Small tables with named rows and columns. After each table, cells are looked up by row and column.

zusus =
|  | rogeg | netiko | zoka | mer | pifero | tof | tef | mur | kavi | fov |
|---|---|---|---|---|---|---|---|---|---|---|
| nulotu | 3 | 52 | -19 | -41 | -18 | 16 | 31 | 12 | 36 | 18 |
| raran | -53 | -21 | 19 | 36 | -29 | -5 | 83 | 1 | -5 | 6 |
| vosuli | -12 | 37 | 55 | 63 | -16 | -5 | 0 | 74 | 2 | -7 |
| rut | 2 | -3 | -17 | -69 | -4 | 39 | -27 | -42 | 20 | -35 |
| kif | -3 | -5 | -55 | -20 | -5 | -9 | 3 | -20 | -6 | 74 |
| sotadef | 16 | 10 | 14 | 49 | 21 | 7 | -16 | -13 | -2 | 46 |
| sep | 57 | -26 | -48 | 27 | 45 | -22 | 15 | 21 | 27 | 5 |
| duzozoz | 24 | 3 | -32 | -80 | 13 | -20 | 17 | -16 | 9 | -41 |
| videpe | -10 | -18 | -18 | -30 | -46 | -25 | -29 | -21 | -58 | -41 |

rut, zoka: -17
videpe, pifero: -46
rut, tof: 39
sotadef, mur: -13
sotadef, zoka: 14
raran, fov: 6
kif, netiko: -5
raran, zoka: 19
nulotu, netiko: 52
sep, mur: 21
nulotu, fov: 18
duzozoz, tef: 17
kif, pifero: -5
raran, tef: 83
videpe, zoka: -18
kif, mur: -20
videpe, tof: -25
nulotu, zoka: -19
duzozoz, fov: -41
vosuli, fov: -7
Which row has the largest netiko? nulotu

Table ret
fields: bas, suvapu, nodo
zuf: [6901, 1513, 3228]
rika: [8294, 3445, 5621]
rifal: [3322, 5622, 1455]
bal: [4545, 8210, 2203]
morife: [1877, 1588, 788]
nusulag: [8769, 1365, 6483]
sar: [5683, 1457, 1896]
tama: [5031, 7120, 4601]
pegu: [4080, 5698, 1593]
vugivog: [5142, 5491, 2863]
sudod: [1539, 2819, 9185]
ruzefil: [8491, 3065, 1979]
zulob: [8054, 1378, 2969]
tig: [1870, 6931, 2436]

bas of sudod = 1539
nodo of sar = 1896
bas of tig = 1870
nodo of rifal = 1455
nodo of nusulag = 6483
suvapu of vugivog = 5491
suvapu of bal = 8210
bas of zuf = 6901
bas of pegu = 4080
nodo of tig = 2436

zezov:
|  | zomob | doto | zamug | petase | parunuz |
|---|---|---|---|---|---|
| lafo | 55.8 | 3.0 | 84.5 | 9.8 | -20.8 |
| vep | 42.4 | 5.7 | 51.1 | 10.1 | -7.8 |
| nit | -14.0 | -3.8 | -59.3 | 20.0 | -38.7 |
| bivat | -19.3 | -35.0 | 9.7 | 30.1 | -26.7 |
| selo | -4.0 | 6.1 | 37.7 | 11.2 | -15.0 |
| sigeril | 9.6 | 11.6 | 15.2 | 57.3 | -9.2 |
| von | 22.7 | 7.7 | 19.9 | 6.8 | -6.9 |
| kag | -10.1 | -57.2 | 6.0 | 12.1 | 19.7 |
| lilako | -52.1 | 33.0 | -50.9 | -16.7 | -10.1 |
| mepoba | -10.5 | 59.0 | -12.0 | -7.6 | -33.7 |
| gubalag | 18.4 | 1.4 | 39.3 | 4.8 | -6.7 |
| ludi | -9.4 | 21.6 | 2.3 | -44.6 | 22.9 |

What is the petase of mepoba in zezov? -7.6
What is the zamug of mepoba in zezov? -12.0
What is the parunuz of bivat in zezov? -26.7
What is the parunuz of selo in zezov? -15.0
What is the petase of sigeril in zezov? 57.3
What is the parunuz of lilako in zezov? -10.1
What is the doto of kag in zezov? -57.2
What is the zomob of sigeril in zezov? 9.6
What is the zamug of sigeril in zezov? 15.2
What is the petase of lilako in zezov? -16.7
What is the petase of gubalag in zezov? 4.8
What is the doto of lafo in zezov? 3.0

bol.csv
,daz,penori,mog,lek,pum,luriz,nako,bano
fifibos,121,145,148,141,149,122,173,240
kada,123,122,220,186,170,132,103,133
rof,177,153,185,147,83,48,118,121
sozano,181,114,148,150,175,119,166,152

What is the bano of sozano in bol? 152
What is the bano of fifibos in bol? 240
What is the mog of rof in bol? 185
What is the luriz of rof in bol? 48
What is the lek of rof in bol? 147
What is the mog of fifibos in bol? 148
What is the nako of kada in bol? 103
What is the pum of rof in bol? 83
What is the mog of kada in bol? 220
What is the nako of sozano in bol? 166
What is the bano of kada in bol? 133
What is the lek of fifibos in bol? 141
What is the luriz of fifibos in bol? 122
What is the mog of sozano in bol? 148
What is the penori of rof in bol? 153

zefo =
         keken  lefora    dap  ralum   pape  tedame  gifib
meke     65494   75547  56422  44672  61321   43450  61528
ratud    38898   21196  71014  79527  20569   80668  24730
sarimiv  48695   67179  26518  60413  72221   41640  53881
ditum    36973   46946  49175  89822  24085   45085  60473
zud      27769   78504  32385  70188  34794   42792  65340
miz      76034   22052  64687  60504  49029   65370  37329
puti     43730   43623  88640  88565  24549   61407  82328
kes      66891   76435  98949  41984  93802   64275  66567

ditum, pape => 24085
ditum, tedame => 45085
puti, keken => 43730
ratud, tedame => 80668
kes, dap => 98949
meke, gifib => 61528
miz, ralum => 60504
zud, dap => 32385
ratud, pape => 20569
puti, dap => 88640
Row with the largest pape: kes

doba:
         zur  zak  nimob  rig  fak  mem
fere      83   23     36   55   45   26
pom       33   47     17   25   35   40
bakinaz   15   63     92   78   49   92

fere, fak: 45
fere, zak: 23
bakinaz, zur: 15
pom, zak: 47
bakinaz, fak: 49
bakinaz, nimob: 92
bakinaz, rig: 78
fere, zur: 83
pom, zur: 33
bakinaz, mem: 92
fere, nimob: 36
fere, mem: 26
pom, rig: 25
bakinaz, zak: 63
fere, rig: 55
pom, fak: 35
pom, mem: 40

sune:
fields: nake, sipe, panukib, gel, taf, fiv, turod, lafozo, vor, pupuv
kof: [172, 174, 177, 170, 161, 159, 170, 168, 63, 162]
bafi: [172, 175, 169, 164, 167, 167, 166, 172, 140, 175]
gam: [166, 167, 165, 162, 169, 173, 165, 166, 180, 174]
nug: [166, 164, 161, 165, 169, 168, 167, 166, 209, 170]
kefave: [166, 163, 177, 174, 156, 160, 170, 162, 60, 142]
zer: [166, 166, 163, 162, 173, 170, 164, 171, 199, 182]
befup: [164, 165, 164, 166, 166, 165, 167, 165, 187, 163]
vutamez: [168, 168, 165, 163, 165, 168, 165, 166, 173, 171]
koraza: [164, 164, 162, 168, 167, 166, 164, 164, 208, 165]
dum: [166, 164, 167, 172, 161, 161, 167, 162, 155, 160]

bafi, vor: 140
befup, panukib: 164
vutamez, fiv: 168
vutamez, nake: 168
dum, vor: 155
befup, gel: 166
nug, vor: 209
befup, pupuv: 163
zer, panukib: 163
dum, turod: 167
koraza, lafozo: 164
kof, vor: 63
kefave, pupuv: 142
bafi, sipe: 175
bafi, taf: 167
kefave, vor: 60
nug, pupuv: 170
vutamez, pupuv: 171
nug, gel: 165
dum, sipe: 164
Row with the largest pupuv: zer

fekela =
,vab,rakem,ros,ved,zabe,kir
zol,20,-410,-178,-126,-792,-394
megaven,596,45,-271,-590,-427,-487
poden,-159,47,72,-132,263,-117
sim,-44,-309,-58,-351,41,41
ruruk,568,197,272,-251,-228,163
ruvu,76,164,-121,-399,-146,768
nadoki,136,-226,129,-473,19,-149
miguvi,150,157,387,-136,-253,163
bez,29,-63,164,188,3,-162
fupotud,23,197,282,-187,55,200
zutol,-847,-414,-185,14,313,230
gegudel,-92,-389,561,-75,-163,257

nadoki, zabe -> 19
poden, rakem -> 47
ruruk, ros -> 272
bez, zabe -> 3
nadoki, kir -> -149
bez, vab -> 29

Table vegu
,segin,gafamob,saboloz,leriri
nonu,0.43,0.54,0.25,0.50
pivob,0.42,0.58,0.66,0.48
daf,0.39,0.43,0.30,0.23
menotak,0.24,0.10,0.18,0.21
gef,0.44,0.59,0.46,0.39
pid,0.51,0.55,0.76,0.81

saboloz of nonu is 0.25
segin of pivob is 0.42
saboloz of pid is 0.76
saboloz of gef is 0.46
leriri of gef is 0.39
gafamob of gef is 0.59
segin of menotak is 0.24
gafamob of nonu is 0.54
saboloz of menotak is 0.18
saboloz of pivob is 0.66
segin of daf is 0.39
leriri of pid is 0.81
segin of nonu is 0.43
segin of pid is 0.51
leriri of menotak is 0.21
leriri of nonu is 0.50
gafamob of menotak is 0.10

nebed =
,nufefu,ribege,virenup,zisigu,lup,zovu,rivim,fizeri
sodogof,80,166,112,153,64,92,163,143
tunil,82,163,79,142,101,103,138,169
ger,100,141,95,141,82,104,138,146
teg,90,146,89,194,71,51,147,166
fum,93,160,98,162,98,83,165,148

sodogof, lup -> 64
ger, zovu -> 104
ger, virenup -> 95
teg, zovu -> 51
tunil, rivim -> 138
teg, ribege -> 146
sodogof, virenup -> 112
ger, rivim -> 138
ger, ribege -> 141
ger, lup -> 82
tunil, zisigu -> 142
teg, nufefu -> 90
tunil, fizeri -> 169
fum, zovu -> 83
sodogof, rivim -> 163
sodogof, nufefu -> 80
Which row has the largest virenup? sodogof

